Here is a tiny trained network, its code and every weight. The questions are about switching its units off for an input and a class, where a switched-off unit gives its printed mean instead of its output.

import numpy as np


def w(rows, s, z=0):
    codes = np.array(rows[::2]) - 128.0
    scale = np.full(codes.shape[1], s)
    scale[-1] = z or s
    return codes * scale


def f(y):
    return y / 2 * (1 + np.tanh(0.7978845608 * (y + 0.044715 * y**3)))


def log_softmax(a):
    a = a - a.max(-1, keepdims=True)
    return a - np.log(np.exp(a).sum(-1, keepdims=True))


def net(x, mask):
    res = np.array(x, float).reshape(1, 6) / 4 @ E
    y = f(res @ A[0][:, :-1].T + A[0][:, -1])
    res = res + np.where(mask, y, B[0][:, -1]) @ B[0][:, :-1]
    return log_softmax(res[-1] @ U[:, :-1].T + U[:, -1])


A, B = {}, {}
E = w([
[58,203,128],'x0',
[44,25,180],'x1',
[70,93,226],'x2',
[59,153,184],'x3',
[2,58,40],'x4',
[100,158,94],'x5',
],0.0044)
A[0] = w([
[104,174,126,175],'n0',
[124,144,93,151],'n1',
[194,77,150,91],'n2',
[100,61,150,61],'n3',
[147,61,162,124],'n4',
[55,177,99,53],'n5',
[148,104,153,105],'n6',
[83,51,116,95],'n7',
[166,92,125,94],'n8',
[27,223,117,91],'n9',
[121,85,154,75],'n10',
[115,51,175,51],'n11',
[130,167,211,118],'n12',
[100,59,70,118],'n13',
[104,129,96,180],'n14',
[95,126,155,146],'n15',
[67,178,61,180],'n16',
[203,75,139,83],'n17',
[75,154,135,111],'n18',
[107,140,134,177],'n19',
[187,42,107,109],'n20',
[121,113,152,101],'n21',
[130,121,133,94],'n22',
[154,116,8,254],'n23',
[131,132,204,151],'n24',
[143,130,136,131],'n25',
],0.014,0.0038)
B[0] = w([
[129,125,168,158],'n0',
[113,141,159,149],'n1',
[150,152,81,163],'n2',
[108,103,109,157],'n3',
[153,111,106,162],'n4',
[95,109,185,161],'n5',
[150,117,102,133],'n6',
[102,107,110,180],'n7',
[120,140,99,137],'n8',
[91,96,220,200],'n9',
[122,109,108,136],'n10',
[125,73,107,163],'n11',
[205,80,137,170],'n12',
[88,111,121,184],'n13',
[108,147,160,162],'n14',
[136,120,138,151],'n15',
[123,159,224,209],'n16',
[141,148,76,166],'n17',
[116,113,156,150],'n18',
[127,130,148,149],'n19',
[90,141,72,175],'n20',
[136,112,123,129],'n21',
[132,118,120,120],'n22',
[79,250,149,253],'n23',
[186,94,134,171],'n24',
[142,139,124,132],'n25',
],0.021,0.0066)
U = w([
[189,151,172,188],'0',
[171,136,60,78],'1',
[95,132,135,253],'2',
[156,142,146,6],'3',
[187,83,169,238],'4',
[64,106,122,58],'5',
[107,5,117,74],'6',
[109,71,184,109],'7',
],0.013,0.0035)

Each question gives the input, the list of numbers given to net, and the class t.
The units are the neurons (one row each of A and B). Each row of codes is followed by its name. A weight is (code - 128) times the scale printed after its matrix; where a second scale follows, it is the last column's (A, B and U).
mask holds one flag per neuron, in row order. A switched-off neuron (its flag False) gives its mean, the last column of its row in B, instead of its output. The means were averaged over made-up inputs and are rounded, as every weight is.
A unit's drop is (log p(t) with every unit on - log p(t) with that unit switched off) / (log p(t) with every unit on - log p(t) with every unit switched off).
The circuit of an input: a set's keep is (log p(t) with only the set's units on - log p(t) with every unit switched off) / (log p(t) with every unit on - log p(t) with every unit switched off). Starting from the 12 units with the biggest drops (on a tie, the unit counted first), units are removed one at a time, each time the one whose removal leaves the highest keep (on an exact tie, the one counted first), for as long as the keep stays at least 0.8.
units of the circuit, in order: the units of the circuit, biggest drop first
unit that matters most: the unit with the biggest drop
top k neurons: the k neurons with the biggest drops, biggest first
drop when u is switched off: that unit's drop, to one decimal
input [1,-8,6,1,-1,7], class 4: units of the circuit, in order	n23
input [3,3,-4,-2,-8,3], class 1: units of the circuit, in order	n16, n9
input [1,4,-6,6,-7,5], class 4: units of the circuit, in order	n23, n12
input [2,6,4,-3,-3,6], class 6: units of the circuit, in order	n23, n16
input [-1,6,-2,-6,-2,3], class 1: units of the circuit, in order	n9, n16, n5
input [1,1,-4,5,5,4], class 7: units of the circuit, in order	n9, n16
input [7,-2,-7,7,0,-7], class 7: units of the circuit, in order	n9, n23
input [3,1,7,-8,-7,8], class 4: units of the circuit, in order	n23, n12
input [6,5,6,7,-7,7], class 4: top 2 neurons	n12, n24
input [5,0,-3,2,-3,5], class 7: top 2 neurons	n9, n23
input [-1,6,0,-7,5,5], class 5: top 2 neurons	n13, n7
input [0,0,2,4,0,7], class 7: top 2 neurons	n23, n9
input [5,-5,-3,7,-4,3], class 7: top 2 neurons	n9, n23
input [7,-2,4,4,1,-1], class 7: drop when n9 is switched off	0.2
input [2,-7,1,8,-4,-3], class 4: drop when n23 is switched off	0.4
input [4,8,1,-5,-4,-8], class 6: drop when n23 is switched off	0.4
input [4,-8,6,0,7,2], class 7: drop when n9 is switched off	0.2
input [-3,7,-8,-2,3,-1], class 5: unit that matters most	n13
